Below are the code and all the weights of a small trained network. Each question names an input and a class and asks about switching units off, where a switched-off unit gives its printed mean instead of its output.

import numpy as np


def w(rows, s, z=0):
    codes = np.array(rows[::2]) - 128.0
    scale = np.full(codes.shape[1], s)
    scale[-1] = z or s
    return codes * scale


def f(y):
    return y / 2 * (1 + np.tanh(0.7978845608 * (y + 0.044715 * y**3)))


def log_softmax(a):
    a = a - a.max(-1, keepdims=True)
    return a - np.log(np.exp(a).sum(-1, keepdims=True))


def net(x, mask):
    res = np.array(x, float).reshape(1, 5) / 4 @ E
    y = f(res @ A[0][:, :-1].T + A[0][:, -1])
    res = res + np.where(mask, y, B[0][:, -1]) @ B[0][:, :-1]
    return log_softmax(res[-1] @ U[:, :-1].T + U[:, -1])


A, B = {}, {}
E = w([
[86,30,184,92,138,164,186],'x0',
[103,116,63,242,12,145,194],'x1',
[203,59,2,104,202,166,174],'x2',
[37,228,74,116,228,124,238],'x3',
[132,144,56,85,71,74,135],'x4',
],0.0064)
A[0] = w([
[43,151,198,150,121,103,102,109],'neuron 0',
[25,129,120,199,198,86,169,79],'neuron 1',
[78,110,83,245,100,187,179,128],'neuron 2',
[102,188,157,151,160,201,175,125],'neuron 3',
[164,181,108,157,103,28,108,196],'neuron 4',
[172,117,138,123,86,119,84,93],'neuron 5',
[117,168,80,141,132,125,77,222],'neuron 6',
[79,56,204,174,176,185,143,253],'neuron 7',
[180,105,157,153,117,154,53,124],'neuron 8',
[142,170,82,132,180,132,158,58],'neuron 9',
[221,109,89,179,171,174,153,152],'neuron 10',
[108,131,105,110,100,133,132,205],'neuron 11',
[199,109,157,160,136,151,124,78],'neuron 12',
[167,102,145,54,178,56,96,126],'neuron 13',
[101,167,190,113,103,111,139,111],'neuron 14',
[95,101,111,169,46,150,163,193],'neuron 15',
[219,86,185,160,109,124,125,113],'neuron 16',
[123,113,121,172,130,135,104,204],'neuron 17',
[136,197,147,111,164,117,174,73],'neuron 18',
[115,124,110,192,99,137,135,23],'neuron 19',
[125,133,148,92,163,111,95,66],'neuron 20',
[198,65,114,170,207,92,165,115],'neuron 21',
[175,72,153,67,76,36,129,151],'neuron 22',
[112,118,176,64,181,135,111,122],'neuron 23',
[200,218,104,160,125,117,84,179],'neuron 24',
[62,167,196,163,75,93,99,78],'neuron 25',
[101,181,127,128,150,154,171,67],'neuron 26',
],0.011,0.0042)
B[0] = w([
[173,41,70,133,155,58,114,198],'neuron 0',
[129,171,108,77,84,159,179,198],'neuron 1',
[177,160,131,126,169,156,33,252],'neuron 2',
[135,148,106,119,113,114,188,184],'neuron 3',
[156,159,159,162,192,87,205,209],'neuron 4',
[127,169,83,94,101,122,173,178],'neuron 5',
[78,114,142,146,204,155,138,186],'neuron 6',
[81,156,158,81,202,115,153,254],'neuron 7',
[99,170,74,57,119,148,168,205],'neuron 8',
[187,129,39,118,106,150,145,176],'neuron 9',
[173,87,107,136,159,50,127,237],'neuron 10',
[104,124,168,181,194,134,76,165],'neuron 11',
[146,168,128,43,86,80,180,157],'neuron 12',
[165,148,139,166,134,183,88,208],'neuron 13',
[192,73,132,124,145,155,145,169],'neuron 14',
[123,185,140,139,184,159,76,243],'neuron 15',
[86,180,106,96,81,140,237,206],'neuron 16',
[56,178,117,83,175,154,134,168],'neuron 17',
[131,168,144,101,41,172,140,161],'neuron 18',
[186,147,133,73,43,163,44,153],'neuron 19',
[195,160,130,82,110,136,73,147],'neuron 20',
[197,113,136,121,148,75,125,216],'neuron 21',
[96,155,98,96,149,183,149,213],'neuron 22',
[112,183,143,166,123,125,66,191],'neuron 23',
[71,123,161,169,176,178,177,206],'neuron 24',
[254,87,129,84,140,48,161,217],'neuron 25',
[148,135,61,49,52,172,141,161],'neuron 26',
],0.0074,0.0077)
U = w([
[116,161,44,58,2,132,210,51],'0',
[223,37,66,113,116,7,148,77],'1',
[93,146,106,108,156,100,143,254],'2',
[157,189,140,114,108,165,27,41],'3',
[84,108,130,134,171,141,189,208],'4',
[9,45,132,205,104,98,137,106],'5',
],0.0095,0.0051)

Each question gives the input, the list of numbers given to net, and the class t.
The units are the neurons (one row each of A and B). Each row of codes is followed by its name. A weight is (code - 128) times the scale printed after its matrix; where a second scale follows, it is the last column's (A, B and U).
mask holds one flag per neuron, in row order. A switched-off neuron (its flag False) gives its mean, the last column of its row in B, instead of its output. The means were averaged over made-up inputs and are rounded, as every weight is.
A unit's drop is (log p(t) with every unit on - log p(t) with that unit switched off) / (log p(t) with every unit on - log p(t) with every unit switched off).
The circuit of an input: a set's keep is (log p(t) with only the set's units on - log p(t) with every unit switched off) / (log p(t) with every unit on - log p(t) with every unit switched off). Starting from the 12 units with the biggest drops (on a tie, the unit counted first), units are removed one at a time, each time the one whose removal leaves the highest keep (on an exact tie, the one counted first), for as long as the keep stays at least 0.8.
circuit, biggest first: the units of the circuit, biggest drop first
unit that matters most: the unit with the biggest drop
top k neurons: the k neurons with the biggest drops, biggest first
input [-8,3,-5,-8,5], class 0: unit that matters most	neuron 5
input [7,-8,-6,2,5], class 3: circuit, biggest first	[neuron 23; neuron 13]
input [4,-7,-7,7,3], class 0: circuit, biggest first	[neuron 18; neuron 26]
input [3,4,7,-2,-6], class 1: top 3 neurons	[neuron 10; neuron 21; neuron 24]
input [-5,-2,-7,-1,-1], class 1: top 2 neurons	[neuron 25; neuron 0]
input [-3,4,-6,1,2], class 1: top 2 neurons	[neuron 25; neuron 0]
input [-5,-5,6,-7,-6], class 0: top 2 neurons	[neuron 16; neuron 8]
input [-8,4,4,-3,2], class 4: circuit, biggest first	[neuron 24; neuron 6]
input [-6,-4,-5,-3,0], class 4: top 2 neurons	[neuron 24; neuron 10]
input [-4,-5,-2,-5,-3], class 0: top 2 neurons	[neuron 8; neuron 16]
input [3,-6,-2,-7,4], class 0: circuit, biggest first	[neuron 16; neuron 8]
input [0,7,5,4,0], class 3: circuit, biggest first	[neuron 2; neuron 15]
input [6,-7,-5,2,-4], class 3: top 2 neurons	[neuron 23; neuron 20]
input [-8,0,6,0,1], class 4: circuit, biggest first	[neuron 24]
input [6,6,-2,8,-4], class 0: top 3 neurons	[neuron 1; neuron 26; neuron 3]
input [-7,-3,-5,2,1], class 4: top 3 neurons	[neuron 24; neuron 6; neuron 10]
input [6,-8,7,-5,6], class 3: top 2 neurons	[neuron 13; neuron 23]
input [-8,8,6,7,4], class 3: top 2 neurons	[neuron 2; neuron 19]
input [2,-6,-2,-2,3], class 3: circuit, biggest first	[neuron 13; neuron 23]
input [6,-8,-7,0,6], class 3: circuit, biggest first	[neuron 23]
input [-7,3,-5,-1,1], class 4: circuit, biggest first	[neuron 24; neuron 4]
